Here is a tiny trained network, its code and every weight. The questions are about switching its units off for an input and a target symbol, where a switched-off unit gives its printed mean instead of its output.

import numpy as np


def w(rows, s, z=0):
    codes = np.array(rows[::2]) - 128.0
    scale = np.full(codes.shape[1], s)
    scale[-1] = z or s
    return codes * scale


def norm(h):
    return h / np.sqrt((h * h).mean(-1, keepdims=True) + 1e-5)


def f(y):
    return y / 2 * (1 + np.tanh(0.7978845608 * (y + 0.044715 * y**3)))


def softmax(a):
    e = np.exp(a - a.max(-1, keepdims=True))
    return e / e.sum(-1, keepdims=True)


def log_softmax(a):
    a = a - a.max(-1, keepdims=True)
    return a - np.log(np.exp(a).sum(-1, keepdims=True))


def net(x, mask):
    ids = ['Ξαβδεζηθλμτφψω'.index(c) for c in x.split()]
    T = len(ids)
    res = E[ids] + P[:T]
    u = 0
    for l in range(2):
        q, k, v = (norm(res) @ M[l].T for M in (Q, K, V))
        z = softmax(np.where(np.tri(T) > 0, q @ k.T / 2**0.5, -1e9)) @ v
        res = res + np.where(mask[u], z, O[l][:, -1]) @ O[l][:, :-1]
        u += 1
        y = f(norm(res) @ A[l][:, :-1].T + A[l][:, -1])
        res = res + np.where(mask[u : u + 4], y, B[l][:, -1]) @ B[l][:, :-1]
        u += 4
    return log_softmax(norm(res)[-1] @ U[:, :-1].T + U[:, -1])


Q, K, V, O, A, B = {}, {}, {}, {}, {}, {}
E = w([
[190,72,173,180,170,123,155,146,112],'Ξ',
[143,76,116,145,84,116,200,150,163],'α',
[114,89,144,216,90,140,118,154,80],'β',
[75,171,160,157,64,132,66,124,178],'δ',
[127,209,115,180,168,90,50,198,123],'ε',
[84,78,157,82,154,130,120,172,66],'ζ',
[99,130,95,41,83,121,116,166,196],'η',
[122,162,139,85,168,133,174,96,105],'θ',
[122,108,188,106,115,69,166,112,50],'λ',
[87,130,199,143,155,100,187,107,103],'μ',
[64,153,137,205,87,188,85,107,190],'τ',
[102,166,84,147,184,103,53,86,61],'φ',
[174,94,251,121,94,169,58,182,124],'ψ',
[58,142,209,145,96,87,130,115,82],'ω',
],0.02)
P = w([
[133,59,1,105,175,10,115,154,181],'0',
[113,111,42,29,73,151,193,116,60],'1',
[64,104,93,17,167,192,187,206,54],'2',
[113,113,76,167,94,89,167,170,56],'3',
[78,49,81,180,116,153,165,218,104],'4',
[81,124,61,103,155,157,172,172,64],'5',
[75,112,61,131,149,148,184,181,69],'6',
[137,104,73,119,171,137,153,189,78],'7',
],0.01)
Q[0] = w([
[63,136,130,79,63,158,196,233,82],'0.h1',
[125,191,135,203,138,147,42,52,254],'0.h1',
],0.0061)
K[0] = w([
[180,28,107,142,144,8,49,151,144],'0.h1',
[187,196,120,90,145,196,170,125,2],'0.h1',
],0.0067)
V[0] = w([
[164,140,172,45,115,82,106,134,56],'0.h1',
[22,94,157,70,2,99,133,87,97],'0.h1',
],0.008)
O[0] = w([
[132,75,18,137,126,87,121,2,102,49],'0.h1',
[33,20,15,113,26,149,109,120,115,251],'0.h1',
],0.011,0.0022)
A[0] = w([
[112,169,193,90,116,112,181,133,14,243],'0.n1',
[83,121,241,59,36,175,90,130,177,2],'0.n2',
[133,154,183,181,110,147,41,26,77,227],'0.n3',
[70,170,103,197,120,137,2,118,159,175],'0.n4',
],0.0077,0.0023)
B[0] = w([
[163,84,57,193,110,165,159,224,167,253],'0.n1',
[71,121,29,189,139,100,180,135,182,203],'0.n2',
[123,172,89,172,201,220,175,187,160,171],'0.n3',
[119,166,28,233,110,197,62,61,2,239],'0.n4',
],0.0093,0.0045)
Q[1] = w([
[144,10,61,145,187,133,215,226,176],'1.h1',
[77,80,44,139,120,106,253,221,213],'1.h1',
],0.0063)
K[1] = w([
[109,166,157,68,253,4,81,126,136],'1.h1',
[203,125,172,128,207,16,57,64,208],'1.h1',
],0.0052)
V[1] = w([
[221,92,95,140,112,255,17,107,105],'1.h1',
[80,71,117,163,42,251,110,244,71],'1.h1',
],0.0072)
O[1] = w([
[137,58,122,157,175,111,100,100,250,106],'1.h1',
[93,192,161,172,105,60,195,82,186,253],'1.h1',
],0.018,0.0039)
A[1] = w([
[51,168,193,194,104,152,112,63,44,130],'1.n1',
[38,73,63,158,121,94,145,176,122,47],'1.n2',
[120,104,115,103,217,96,77,106,208,251],'1.n3',
[77,95,73,96,95,181,145,255,161,197],'1.n4',
],0.0097,0.0028)
B[1] = w([
[185,100,49,129,120,197,121,157,156,189],'1.n1',
[173,133,150,52,85,57,120,44,78,215],'1.n2',
[97,176,99,189,179,85,253,83,117,160],'1.n3',
[199,140,161,122,140,152,100,95,192,246],'1.n4',
],0.011,0.012)
U = w([
[147,201,169,118,39,175,227,229,84,200],'Ξ',
[68,209,53,143,62,211,77,147,66,157],'α',
[1,189,180,199,107,105,168,250,223,66],'β',
[152,136,101,160,149,197,58,149,123,188],'δ',
[42,129,247,180,76,101,247,60,177,41],'ε',
[58,71,102,24,139,236,50,162,54,237],'ζ',
[76,103,106,142,40,54,99,52,169,53],'η',
[149,69,119,96,94,91,78,63,68,20],'θ',
[67,191,177,206,161,75,146,102,155,195],'λ',
[228,14,76,133,162,210,120,102,199,48],'μ',
[165,109,128,111,87,77,116,50,99,78],'τ',
[114,60,46,211,244,91,113,72,196,131],'φ',
[135,127,129,87,45,105,141,56,137,30],'ψ',
[166,165,182,135,163,149,11,174,82,249],'ω',
],0.0074,0.0019)

Each question gives the input, a string of symbols that net reads in full, and the target symbol t.
The units are the heads (2 rows each of Q, K, V and O) and the neurons (one row each of A and B). Each row of codes is followed by its name. A weight is (code - 128) times the scale printed after its matrix; where a second scale follows, it is the last column's (O, A, B and U).
mask holds one flag per unit, layer by layer, with each layer's heads first. A switched-off unit (its flag False) gives its mean, the last column of its rows in O or B, instead of its output. The means were averaged over made-up inputs and are rounded, as every weight is.
A unit's drop is (log p(t) with every unit on - log p(t) with that unit switched off) / (log p(t) with every unit on - log p(t) with every unit switched off).
The circuit of an input: a set's keep is (log p(t) with only the set's units on - log p(t) with every unit switched off) / (log p(t) with every unit on - log p(t) with every unit switched off). Starting from all 10 units, units are removed one at a time, each time the one whose removal leaves the highest keep (on an exact tie, the one counted first), for as long as the keep stays at least 0.8.
circuit, biggest first: the units of the circuit, biggest drop first
most important unit: the unit with the biggest drop
top k neurons: the k neurons with the biggest drops, biggest first
k most important neurons of layer l: the k neurons of layer l with the biggest drops, biggest first
input φ φ φ α ε α μ, target μ: circuit, biggest first => (1.h1, 0.h1)
input α φ η φ ω, target Ξ: 2 most important neurons of layer 0 => (0.n4, 0.n1)
input ψ α α ψ α η μ, target φ: circuit, biggest first => (0.h1, 1.h1)
input δ ω α α, target ε: top neuron => (0.n4)
input α τ φ ψ δ φ τ ψ, target Ξ: circuit, biggest first => (1.h1, 0.n2, 0.n4, 0.n1)
input α α φ α α α δ ω, target Ξ: circuit, biggest first => (1.h1, 0.n1, 0.n4)
input ω λ φ μ α α η, target η: circuit, biggest first => (0.h1, 1.h1)
input δ α α φ η, target ε: circuit, biggest first => (1.h1, 1.n1)
input α θ θ φ φ α η, target Ξ: circuit, biggest first => (0.n4, 1.h1, 0.h1, 0.n1)
input α τ ψ ζ, target Ξ: circuit, biggest first => (1.h1, 0.h1, 0.n1)
input ψ θ φ δ λ, target φ: circuit, biggest first => (1.h1, 0.h1)
input ψ α ε ζ α η α α, target φ: top 2 neurons => (1.n3, 0.n1)
input α φ φ α β, target Ξ: circuit, biggest first => (0.h1, 1.h1, 0.n4, 0.n1)
input φ α θ, target μ: most important unit => 0.n1
input ψ α α δ β θ, target φ: top 2 neurons => (0.n1, 1.n3)
input φ τ ζ θ φ ψ, target μ: top 2 neurons => (0.n4, 0.n1)
input φ θ λ η ψ α ζ, target μ: top 3 neurons => (0.n1, 0.n4, 1.n4)
input ε α α α δ, target α: top 2 neurons => (0.n4, 0.n2)
input φ ψ ζ α φ β, target μ: top 2 neurons => (0.n4, 0.n1)
input τ ω η φ α δ β, target β: most important unit => 0.h1
